Here is a tiny trained network, its code and every weight. The questions are about switching its units off for an input and a class, where a switched-off unit gives its printed mean instead of its output.

import numpy as np


def w(rows, s, z=0):
    codes = np.array(rows[::2]) - 128.0
    scale = np.full(codes.shape[1], s)
    scale[-1] = z or s
    return codes * scale


def norm(h):
    return h / np.sqrt((h * h).mean(-1, keepdims=True) + 1e-5)


def f(y):
    return np.maximum(y, 0)


def log_softmax(a):
    a = a - a.max(-1, keepdims=True)
    return a - np.log(np.exp(a).sum(-1, keepdims=True))


def net(x, mask):
    res = np.array(x, float).reshape(1, 6) / 4 @ E
    u = 0
    for l in range(3):
        y = f(norm(res) @ A[l][:, :-1].T + A[l][:, -1])
        res = res + np.where(mask[u : u + 16], y, B[l][:, -1]) @ B[l][:, :-1]
        u += 16
    return log_softmax(norm(res)[-1] @ U[:, :-1].T + U[:, -1])


A, B = {}, {}
E = w([
[86,168,233,23,200,107],'x0',
[52,2,227,164,72,206],'x1',
[54,253,118,138,67,186],'x2',
[129,128,129,128,127,128],'x3',
[127,127,126,126,131,130],'x4',
[232,197,204,154,138,204],'x5',
],0.0068)
A[0] = w([
[25,124,100,102,72,65,11],'L0N1',
[1,232,77,164,94,139,32],'L0N2',
[186,217,83,79,38,53,85],'L0N3',
[32,134,109,53,60,34,95],'L0N4',
[158,155,46,255,125,130,59],'L0N5',
[127,159,179,33,132,167,50],'L0N6',
[171,143,127,116,112,59,61],'L0N7',
[191,61,116,98,137,73,47],'L0N8',
[80,164,162,82,128,15,171],'L0N9',
[224,135,109,133,78,213,86],'L0N10',
[82,52,41,111,142,77,68],'L0N11',
[172,129,198,198,141,160,173],'L0N12',
[156,189,148,175,195,184,68],'L0N13',
[44,254,91,26,73,184,47],'L0N14',
[92,170,185,61,115,77,17],'L0N15',
[90,162,198,92,114,78,4],'L0N16',
],0.0077,0.0042)
B[0] = w([
[101,163,55,41,111,91,192],'L0N1',
[188,143,194,181,82,55,237],'L0N2',
[67,141,81,189,197,181,238],'L0N3',
[122,135,114,82,89,144,239],'L0N4',
[123,64,62,113,97,168,227],'L0N5',
[159,96,157,58,147,124,185],'L0N6',
[114,170,145,160,173,133,161],'L0N7',
[123,105,143,161,108,66,189],'L0N8',
[65,122,110,79,159,130,253],'L0N9',
[166,97,116,70,100,118,210],'L0N10',
[133,186,130,81,66,81,225],'L0N11',
[88,158,87,39,99,127,246],'L0N12',
[166,166,138,91,112,128,185],'L0N13',
[131,136,254,189,117,64,250],'L0N14',
[98,111,165,69,177,149,172],'L0N15',
[112,157,185,80,182,155,156],'L0N16',
],0.008,0.0042)
A[1] = w([
[61,170,134,103,164,185,3],'L1N1',
[178,156,175,87,151,179,65],'L1N2',
[98,205,122,193,118,170,35],'L1N3',
[126,119,157,78,203,82,94],'L1N4',
[133,48,113,1,218,107,152],'L1N5',
[199,106,115,125,182,54,102],'L1N6',
[243,76,173,156,168,197,186],'L1N7',
[38,52,124,149,164,142,42],'L1N8',
[76,144,145,129,68,198,72],'L1N9',
[168,11,133,114,232,59,151],'L1N10',
[112,182,132,107,246,97,95],'L1N11',
[228,132,141,114,171,228,132],'L1N12',
[102,87,199,193,145,182,140],'L1N13',
[210,196,147,86,135,182,77],'L1N14',
[59,87,165,130,197,192,69],'L1N15',
[114,99,42,251,95,118,214],'L1N16',
],0.0082,0.0026)
B[1] = w([
[202,51,142,179,104,71,153],'L1N1',
[117,120,109,54,14,100,176],'L1N2',
[186,118,151,118,171,77,152],'L1N3',
[245,134,105,137,110,147,201],'L1N4',
[133,102,192,170,127,112,254],'L1N5',
[115,162,175,204,124,133,172],'L1N6',
[82,241,136,116,74,49,182],'L1N7',
[95,231,126,112,110,162,155],'L1N8',
[151,175,160,170,219,111,176],'L1N9',
[107,188,209,166,82,98,206],'L1N10',
[150,37,147,82,185,191,202],'L1N11',
[3,188,72,100,77,100,185],'L1N12',
[44,180,103,138,97,180,165],'L1N13',
[24,151,42,123,63,94,184],'L1N14',
[123,63,100,134,142,160,163],'L1N15',
[175,92,162,85,183,178,223],'L1N16',
],0.0068,0.0064)
A[2] = w([
[152,140,140,101,208,144,123],'L2N1',
[85,147,114,113,134,174,221],'L2N2',
[143,176,83,147,249,106,168],'L2N3',
[73,71,160,114,70,122,137],'L2N4',
[157,81,156,129,134,96,63],'L2N5',
[104,156,162,110,118,155,144],'L2N6',
[88,138,182,128,156,127,122],'L2N7',
[79,136,146,172,116,174,165],'L2N8',
[149,103,62,158,125,153,110],'L2N9',
[131,151,187,216,129,108,113],'L2N10',
[65,81,105,120,132,99,4],'L2N11',
[167,120,94,200,33,135,161],'L2N12',
[103,88,164,113,122,194,117],'L2N13',
[161,97,58,183,89,147,159],'L2N14',
[101,180,145,150,124,122,114],'L2N15',
[85,88,95,121,140,68,92],'L2N16',
],0.013,0.0031)
B[2] = w([
[116,99,76,108,108,191,169],'L2N1',
[124,134,138,185,152,56,187],'L2N2',
[148,60,63,254,62,150,192],'L2N3',
[175,179,78,168,156,165,253],'L2N4',
[77,172,164,125,180,127,160],'L2N5',
[109,68,72,111,136,100,205],'L2N6',
[176,94,103,142,159,212,204],'L2N7',
[130,116,90,171,149,85,181],'L2N8',
[143,71,180,73,168,166,168],'L2N9',
[116,129,160,146,161,50,184],'L2N10',
[133,159,97,121,83,142,152],'L2N11',
[113,108,197,80,157,126,224],'L2N12',
[191,100,56,132,97,143,188],'L2N13',
[94,139,193,66,190,171,194],'L2N14',
[130,87,117,162,144,101,184],'L2N15',
[115,224,137,97,64,134,172],'L2N16',
],0.0096,0.0079)
U = w([
[149,70,161,12,210,229,149],'0',
[68,194,75,56,36,100,100],'1',
[153,70,34,228,139,162,208],'2',
[124,139,251,184,170,46,5],'3',
],0.016,0.0032)

Each question gives the input, the list of numbers given to net, and the class t.
The units are the neurons (one row each of A and B). Each row of codes is followed by its name. A weight is (code - 128) times the scale printed after its matrix; where a second scale follows, it is the last column's (A, B and U).
mask holds one flag per neuron, layer by layer. A switched-off neuron (its flag False) gives its mean, the last column of its row in B, instead of its output. The means were averaged over made-up inputs and are rounded, as every weight is.
A unit's drop is (log p(t) with every unit on - log p(t) with that unit switched off) / (log p(t) with every unit on - log p(t) with every unit switched off).
The circuit of an input: a set's keep is (log p(t) with only the set's units on - log p(t) with every unit switched off) / (log p(t) with every unit on - log p(t) with every unit switched off). Starting from the 12 units with the biggest drops (on a tie, the unit counted first), units are removed one at a time, each time the one whose removal leaves the highest keep (on an exact tie, the one counted first), for as long as the keep stays at least 0.8.
circuit, biggest first: the units of the circuit, biggest drop first
k most important neurons: the k neurons with the biggest drops, biggest first
k most important neurons of layer l: the k neurons of layer l with the biggest drops, biggest first
drop when u is switched off: that unit's drop, to one decimal
input [7,6,8,7,8,-2], class 3: circuit, biggest first : [L0N14]
input [1,-4,4,-3,-7,3], class 2: circuit, biggest first : [L0N3; L2N3]
input [-5,-5,4,4,-8,6], class 1: 3 most important neurons of layer 2 : [L2N7; L2N4; L2N2]
input [-6,-6,-3,1,-8,-7], class 1: 2 most important neurons of layer 2 : [L2N16; L2N7]
input [-4,-7,6,-3,3,1], class 2: 3 most important neurons : [L0N3; L2N3; L1N16]
input [-8,-6,2,2,7,-7], class 0: 3 most important neurons : [L2N9; L2N14; L1N16]
input [7,-7,7,8,1,-1], class 0: circuit, biggest first : [L1N11; L0N15]
input [1,1,7,-4,2,8], class 1: 3 most important neurons of layer 1 : [L1N14; L1N2; L1N5]
input [-5,-7,3,8,-8,7], class 1: 2 most important neurons of layer 0 : [L0N10; L0N13]
input [2,-6,7,0,-4,-1], class 3: 3 most important neurons of layer 2 : [L2N10; L2N4; L2N13]
input [3,-3,2,0,-7,1], class 0: 2 most important neurons : [L0N6; L1N11]
input [-8,-2,8,2,4,-2], class 0: 2 most important neurons : [L0N5; L1N16]
input [7,1,8,-4,7,-1], class 3: 2 most important neurons : [L0N14; L0N2]
input [-5,2,3,8,-5,-7], class 1: 2 most important neurons of layer 0 : [L0N1; L0N11]
input [1,-6,-8,-8,6,-5], class 3: circuit, biggest first : [L1N10]
input [7,4,-8,-1,-4,-2], class 3: 2 most important neurons of layer 1 : [L1N10; L1N5]
input [-4,1,4,3,8,1], class 0: 2 most important neurons of layer 0 : [L0N5; L0N10]
input [-5,6,-6,6,7,7], class 1: 2 most important neurons : [L1N7; L0N12]
input [-8,1,-8,-1,6,4], class 0: 2 most important neurons : [L0N5; L0N14]
input [-3,-7,6,0,-6,0], class 2: 2 most important neurons : [L0N3; L2N3]
input [7,8,3,-2,3,0], class 2: most important neuron : [L2N13]
input [-7,-4,7,-2,-4,-3], class 0: 2 most important neurons : [L0N5; L1N16]
input [4,-5,1,2,4,2], class 2: 2 most important neurons : [L0N3; L2N3]
input [0,5,-5,-5,-5,-7], class 1: drop when L0N11 is switched off : 0.1
input [-2,-2,-6,1,-1,4], class 3: drop when L0N8 is switched off : 0.2
